Below are the code and all the weights of a small trained network. Each question names an input and a class and asks about switching units off, where a switched-off unit gives its printed mean instead of its output.

import numpy as np


def w(rows, s, z=0):
    codes = np.array(rows[::2]) - 128.0
    scale = np.full(codes.shape[1], s)
    scale[-1] = z or s
    return codes * scale


def norm(h):
    return h / np.sqrt((h * h).mean(-1, keepdims=True) + 1e-5)


def f(y):
    return y / 2 * (1 + np.tanh(0.7978845608 * (y + 0.044715 * y**3)))


def log_softmax(a):
    a = a - a.max(-1, keepdims=True)
    return a - np.log(np.exp(a).sum(-1, keepdims=True))


def net(x, mask):
    res = np.array(x, float).reshape(1, 4) / 4 @ E
    u = 0
    for l in range(3):
        y = f(norm(res) @ A[l][:, :-1].T + A[l][:, -1])
        res = res + np.where(mask[u : u + 12], y, B[l][:, -1]) @ B[l][:, :-1]
        u += 12
    return log_softmax(norm(res)[-1] @ U[:, :-1].T + U[:, -1])


A, B = {}, {}
E = w([
[171,157,127,211,81,184,179,113,161,82,54,154],'x0',
[102,124,98,112,104,131,110,149,99,109,88,133],'x1',
[97,122,111,147,184,75,164,100,140,183,78,184],'x2',
[63,146,142,99,109,132,137,171,248,123,111,102],'x3',
],0.012)
A[0] = w([
[68,134,173,84,169,71,155,112,101,150,189,97,142],'L0N1',
[141,102,163,173,93,118,109,111,23,149,159,190,3],'L0N2',
[55,124,92,132,156,137,52,140,94,144,204,43,162],'L0N3',
[72,129,45,79,62,126,152,186,47,113,61,91,6],'L0N4',
[121,155,69,199,134,122,142,124,151,86,129,110,29],'L0N5',
[58,135,46,174,161,77,198,77,133,142,144,213,146],'L0N6',
[54,68,2,107,45,117,123,122,71,115,71,80,53],'L0N7',
[168,57,162,116,79,137,121,115,108,49,155,40,113],'L0N8',
[81,168,26,81,57,89,101,98,90,87,60,111,59],'L0N9',
[70,178,105,119,111,87,76,165,55,99,47,108,22],'L0N10',
[165,151,143,123,91,144,91,162,101,93,163,61,30],'L0N11',
[192,135,211,196,197,159,146,111,190,193,235,100,14],'L0N12',
],0.0061,0.0045)
B[0] = w([
[156,177,103,181,108,111,139,137,152,51,113,195,222],'L0N1',
[88,124,183,112,58,158,191,142,75,170,122,120,177],'L0N2',
[101,115,118,160,99,166,128,80,139,82,126,139,255],'L0N3',
[187,135,167,132,226,197,88,239,140,158,132,173,151],'L0N4',
[100,187,109,104,152,145,46,90,127,118,160,146,127],'L0N5',
[187,2,98,100,127,141,60,81,152,62,82,61,242],'L0N6',
[172,89,197,150,225,224,60,177,196,186,170,209,163],'L0N7',
[192,69,60,73,158,129,168,88,161,102,81,133,221],'L0N8',
[195,158,183,159,218,166,130,169,178,146,181,156,155],'L0N9',
[170,102,153,124,167,147,131,188,149,165,116,190,136],'L0N10',
[180,33,78,85,186,110,162,141,161,150,113,58,177],'L0N11',
[193,141,219,138,213,206,46,212,179,214,164,215,175],'L0N12',
],0.0073,0.0047)
A[1] = w([
[195,164,246,148,179,66,130,67,177,156,201,69,2],'L1N1',
[135,169,127,110,175,107,164,135,190,99,111,98,110],'L1N2',
[147,183,171,113,123,128,123,74,2,137,97,117,114],'L1N3',
[125,72,73,106,178,154,194,97,125,98,119,120,123],'L1N4',
[75,112,81,95,177,91,129,113,130,163,177,126,88],'L1N5',
[140,124,231,91,124,149,88,107,156,141,94,122,148],'L1N6',
[6,143,197,87,112,118,151,196,186,136,119,55,103],'L1N7',
[169,189,88,144,85,175,212,119,143,137,91,141,98],'L1N8',
[88,120,98,41,147,85,63,177,81,129,241,144,104],'L1N9',
[100,159,79,67,138,89,91,147,118,147,162,126,110],'L1N10',
[101,158,51,157,187,92,162,145,115,197,54,144,86],'L1N11',
[111,101,119,98,165,64,164,83,138,222,58,176,56],'L1N12',
],0.007,0.0062)
B[1] = w([
[166,129,204,125,229,237,134,207,145,162,68,146,153],'L1N1',
[109,159,61,84,98,131,68,143,56,137,114,180,192],'L1N2',
[19,159,58,96,94,130,172,192,161,200,138,151,202],'L1N3',
[78,133,136,114,155,39,157,160,151,135,169,140,237],'L1N4',
[195,166,220,161,116,116,108,69,103,104,13,117,151],'L1N5',
[128,123,54,162,108,143,141,179,155,91,155,156,213],'L1N6',
[58,254,12,58,102,163,145,119,119,197,160,168,252],'L1N7',
[63,128,165,134,161,105,49,96,126,113,143,145,217],'L1N8',
[156,229,227,217,139,145,134,68,101,68,34,150,239],'L1N9',
[157,199,164,141,160,192,109,40,160,96,75,139,144],'L1N10',
[231,130,205,87,184,61,81,131,127,143,68,60,145],'L1N11',
[202,78,137,46,138,138,132,94,173,127,108,57,186],'L1N12',
],0.0075,0.0036)
A[2] = w([
[156,136,130,69,115,187,113,114,92,94,191,23,19],'L2N1',
[150,114,164,150,134,116,193,171,63,188,167,172,181],'L2N2',
[145,126,107,183,145,128,154,83,54,163,167,120,57],'L2N3',
[92,150,77,81,63,105,57,140,138,127,127,98,126],'L2N4',
[162,130,118,127,112,121,146,138,3,167,141,134,30],'L2N5',
[88,135,163,230,72,146,153,86,153,89,68,94,110],'L2N6',
[130,213,123,138,137,123,99,53,102,58,86,152,101],'L2N7',
[84,60,47,177,126,138,116,167,120,80,210,141,255],'L2N8',
[154,186,122,159,76,181,163,146,118,75,98,79,102],'L2N9',
[159,118,94,136,185,162,144,112,2,159,115,135,95],'L2N10',
[138,132,205,186,137,182,100,173,132,140,70,172,94],'L2N11',
[165,148,133,79,84,186,134,199,98,47,180,7,34],'L2N12',
],0.0094,0.0038)
B[2] = w([
[189,95,92,110,161,57,102,108,164,143,43,150,187],'L2N1',
[92,109,89,156,83,120,132,211,180,170,174,82,197],'L2N2',
[108,228,94,95,115,116,132,85,190,106,123,134,167],'L2N3',
[141,111,107,150,154,150,184,144,65,219,157,146,201],'L2N4',
[22,254,101,94,110,153,143,136,211,243,105,158,178],'L2N5',
[90,165,160,106,143,97,114,105,41,120,184,118,225],'L2N6',
[123,98,204,162,64,115,176,135,62,100,168,56,253],'L2N7',
[138,105,129,172,39,59,172,149,52,171,170,85,251],'L2N8',
[119,134,173,143,167,88,127,77,124,180,43,153,202],'L2N9',
[104,207,75,79,161,198,124,122,183,99,82,160,226],'L2N10',
[169,148,205,141,153,131,106,204,119,86,222,116,244],'L2N11',
[117,92,100,85,225,107,69,41,181,63,52,138,226],'L2N12',
],0.0081,0.006)
U = w([
[53,218,33,65,88,143,190,117,153,201,109,135,216],'0',
[192,10,93,64,176,67,126,55,150,105,36,83,223],'1',
[104,175,252,156,104,103,158,84,44,76,134,98,145],'2',
[201,140,152,112,201,205,104,202,187,135,127,176,7],'3',
[134,41,122,123,48,99,185,184,63,181,217,78,70],'4',
],0.013,0.0015)

Each question gives the input, the list of numbers given to net, and the class t.
The units are the neurons (one row each of A and B). Each row of codes is followed by its name. A weight is (code - 128) times the scale printed after its matrix; where a second scale follows, it is the last column's (A, B and U).
mask holds one flag per neuron, layer by layer. A switched-off neuron (its flag False) gives its mean, the last column of its row in B, instead of its output. The means were averaged over made-up inputs and are rounded, as every weight is.
A unit's drop is (log p(t) with every unit on - log p(t) with that unit switched off) / (log p(t) with every unit on - log p(t) with every unit switched off).
The circuit of an input: a set's keep is (log p(t) with only the set's units on - log p(t) with every unit switched off) / (log p(t) with every unit on - log p(t) with every unit switched off). Starting from the 12 units with the biggest drops (on a tie, the unit counted first), units are removed one at a time, each time the one whose removal leaves the highest keep (on an exact tie, the one counted first), for as long as the keep stays at least 0.8.
units of the circuit, in order: the units of the circuit, biggest drop first
k most important neurons: the k neurons with the biggest drops, biggest first
top k neurons in layer l: the k neurons of layer l with the biggest drops, biggest first
drop when u is switched off: that unit's drop, to one decimal
input [-6,-7,-5,-1], class 3: units of the circuit, in order => (L1N1)
input [-8,-8,4,4], class 2: 2 most important neurons => (L1N9; L1N5)
input [5,8,-7,-5], class 3: top 3 neurons in layer 0 => (L0N7; L0N4; L0N6)
input [-2,2,2,-3], class 4: units of the circuit, in order => (L2N8; L0N6; L1N9; L1N4)
input [7,-6,6,4], class 2: top 3 neurons in layer 2 => (L2N6; L2N12; L2N1)
input [5,4,-3,-5], class 0: units of the circuit, in order => (L0N1; L1N3; L2N5)
input [2,5,5,-1], class 1: top 3 neurons in layer 0 => (L0N6; L0N12; L0N1)
input [-6,8,-3,7], class 3: top 4 neurons in layer 0 => (L0N7; L0N4; L0N9; L0N10)
input [3,-4,-1,-3], class 3: 2 most important neurons => (L0N12; L1N1)
input [4,2,0,3], class 2: 2 most important neurons => (L0N11; L1N3)
input [5,6,3,-3], class 3: 2 most important neurons => (L0N7; L0N3)
input [1,-6,-7,6], class 1: 2 most important neurons => (L2N12; L0N8)
input [-2,3,-3,1], class 4: 2 most important neurons => (L2N8; L0N3)
input [-1,8,6,-1], class 3: units of the circuit, in order => (L0N7)
input [7,1,-7,1], class 1: 2 most important neurons => (L2N12; L1N9)
input [6,2,1,-6], class 0: top 2 neurons in layer 0 => (L0N1; L0N3)
input [6,-8,8,1], class 1: 2 most important neurons => (L0N6; L1N12)
input [7,-2,-5,4], class 2: 2 most important neurons => (L1N8; L0N6)
input [3,5,2,4], class 3: drop when L2N7 is switched off => 0.1
input [-8,-1,-5,-2], class 2: most important neuron => (L1N9)
input [-5,2,-3,-1], class 2: drop when L1N9 is switched off => 0.8
